Here is a tiny trained network, its code and every weight. The questions are about switching its units off for an input and a class, where a switched-off unit gives its printed mean instead of its output.

import numpy as np


def w(rows, s, z=0):
    codes = np.array(rows[::2]) - 128.0
    scale = np.full(codes.shape[1], s)
    scale[-1] = z or s
    return codes * scale


def f(y):
    return np.maximum(y, 0)


def log_softmax(a):
    a = a - a.max(-1, keepdims=True)
    return a - np.log(np.exp(a).sum(-1, keepdims=True))


def net(x, mask):
    res = np.array(x, float).reshape(1, 7) / 4 @ E
    y = f(res @ A[0][:, :-1].T + A[0][:, -1])
    res = res + np.where(mask, y, B[0][:, -1]) @ B[0][:, :-1]
    return log_softmax(res[-1] @ U[:, :-1].T + U[:, -1])


A, B = {}, {}
E = w([
[57,199,159,195,203,100,65,105,191,117,76,86],'x0',
[126,135,129,126,123,133,133,132,138,129,129,136],'x1',
[105,160,59,124,98,115,136,86,67,212,29,255],'x2',
[135,126,148,149,127,113,138,106,100,113,127,128],'x3',
[121,135,129,121,124,127,132,120,135,131,136,130],'x4',
[172,98,108,173,91,173,176,32,199,178,82,63],'x5',
[171,144,43,188,45,76,52,99,169,55,174,161],'x6',
],0.0073)
A[0] = w([
[177,56,130,110,124,165,159,156,123,112,221,106,134],'n0',
[148,144,47,174,57,70,62,105,152,95,156,147,74],'n1',
[164,144,25,167,88,80,92,107,156,85,157,146,170],'n2',
[86,105,184,71,187,159,189,132,96,190,73,108,110],'n3',
[40,212,169,189,186,92,78,95,164,137,64,102,72],'n4',
[75,169,123,79,138,80,91,199,42,110,177,188,31],'n5',
[87,127,178,87,177,181,191,155,85,182,80,97,79],'n6',
[132,169,57,116,94,95,151,94,80,184,3,223,2],'n7',
[159,61,98,76,66,142,172,126,69,158,149,177,105],'n8',
[184,69,103,73,68,165,205,135,66,131,159,172,40],'n9',
[191,78,122,113,89,165,182,152,89,132,179,143,129],'n10',
[175,84,95,176,86,188,176,71,168,187,83,99,41],'n11',
[168,95,107,155,82,189,166,57,172,169,60,118,77],'n12',
[158,121,97,181,109,156,163,51,186,191,100,95,38],'n13',
[142,92,142,127,99,158,146,86,177,121,149,39,123],'n14',
[121,144,47,117,120,110,141,90,81,208,33,217,28],'n15',
],0.0059,0.00086)
B[0] = w([
[120,150,121,121,232,80,137,80,192,62,61,68,219],'n0',
[222,87,91,201,78,213,183,98,80,203,190,148,249],'n1',
[197,133,69,188,115,206,194,98,71,216,213,94,246],'n2',
[222,129,86,219,99,204,162,102,77,212,211,135,234],'n3',
[113,63,55,177,175,129,109,3,214,90,29,195,236],'n4',
[32,122,185,112,55,116,59,185,39,128,121,189,229],'n5',
[193,118,53,204,106,216,201,124,85,209,194,157,229],'n6',
[186,222,207,52,196,84,184,159,182,73,173,10,255],'n7',
[89,50,101,119,205,131,97,70,218,108,26,146,225],'n8',
[132,84,59,160,167,153,80,67,231,87,49,177,234],'n9',
[97,101,87,168,169,87,105,114,193,133,73,159,215],'n10',
[50,82,182,85,49,104,68,184,56,140,134,171,234],'n11',
[56,126,181,75,33,117,53,176,48,74,144,163,230],'n12',
[64,125,188,101,89,128,60,195,59,106,109,173,228],'n13',
[93,189,215,57,100,57,97,207,97,91,158,122,223],'n14',
[197,231,175,58,203,39,197,175,164,41,172,63,247],'n15',
],0.005,0.0064)
U = w([
[190,119,72,188,103,221,181,112,73,224,216,127,110],'0',
[155,170,178,74,175,54,167,160,181,66,176,15,254],'1',
[82,89,68,154,162,130,97,62,215,114,2,175,35],'2',
[15,121,171,90,56,110,62,194,23,127,142,184,87],'3',
],0.011,0.0012)

Each question gives the input, the list of numbers given to net, and the class t.
The units are the neurons (one row each of A and B). Each row of codes is followed by its name. A weight is (code - 128) times the scale printed after its matrix; where a second scale follows, it is the last column's (A, B and U).
mask holds one flag per neuron, in row order. A switched-off neuron (its flag False) gives its mean, the last column of its row in B, instead of its output. The means were averaged over made-up inputs and are rounded, as every weight is.
A unit's drop is (log p(t) with every unit on - log p(t) with that unit switched off) / (log p(t) with every unit on - log p(t) with every unit switched off).
The circuit of an input: a set's keep is (log p(t) with only the set's units on - log p(t) with every unit switched off) / (log p(t) with every unit on - log p(t) with every unit switched off). Starting from the 12 units with the biggest drops (on a tie, the unit counted first), units are removed one at a time, each time the one whose removal leaves the highest keep (on an exact tie, the one counted first), for as long as the keep stays at least 0.8.
units of the circuit, in order: the units of the circuit, biggest drop first
unit that matters most: the unit with the biggest drop
top k neurons: the k neurons with the biggest drops, biggest first
drop when u is switched off: that unit's drop, to one decimal
input [-4,-5,-7,-5,-2,-8,-6], class 3: unit that matters most	n5
input [6,5,0,-1,0,1,-8], class 0: top 2 neurons	n3, n6
input [5,1,3,-4,6,6,-1], class 3: units of the circuit, in order	n12, n13
input [-7,8,4,0,1,6,-6], class 2: top 2 neurons	n8, n9
input [-4,-7,3,-3,1,6,4], class 3: top 2 neurons	n12, n11
input [7,0,-6,2,-5,-7,-2], class 2: units of the circuit, in order	n4, n7
input [-6,4,6,-3,0,-2,3], class 1: top 3 neurons	n7, n15, n4
input [1,-5,4,-3,5,7,5], class 3: units of the circuit, in order	n12, n11
input [-7,2,6,-7,4,-3,-1], class 2: top 2 neurons	n9, n8
input [7,1,-6,0,-2,-4,3], class 2: top 3 neurons	n4, n7, n15
input [-7,-8,-7,1,7,6,4], class 1: top 3 neurons	n14, n0, n4
input [-3,-8,-5,3,-6,-2,-6], class 0: top 2 neurons	n6, n3
input [-6,1,5,-1,8,3,4], class 2: top 2 neurons	n8, n9
input [7,-8,7,-5,-1,7,7], class 0: unit that matters most	n1
input [6,6,5,-3,8,-4,8], class 0: top 2 neurons	n1, n2
input [5,3,8,-4,7,-3,-4], class 1: drop when n7 is switched off	0.3
input [4,3,5,-1,-4,5,-3], class 1: drop when n15 is switched off	0.5
input [3,-5,3,-5,5,-3,1], class 1: drop when n0 is switched off	-0.1
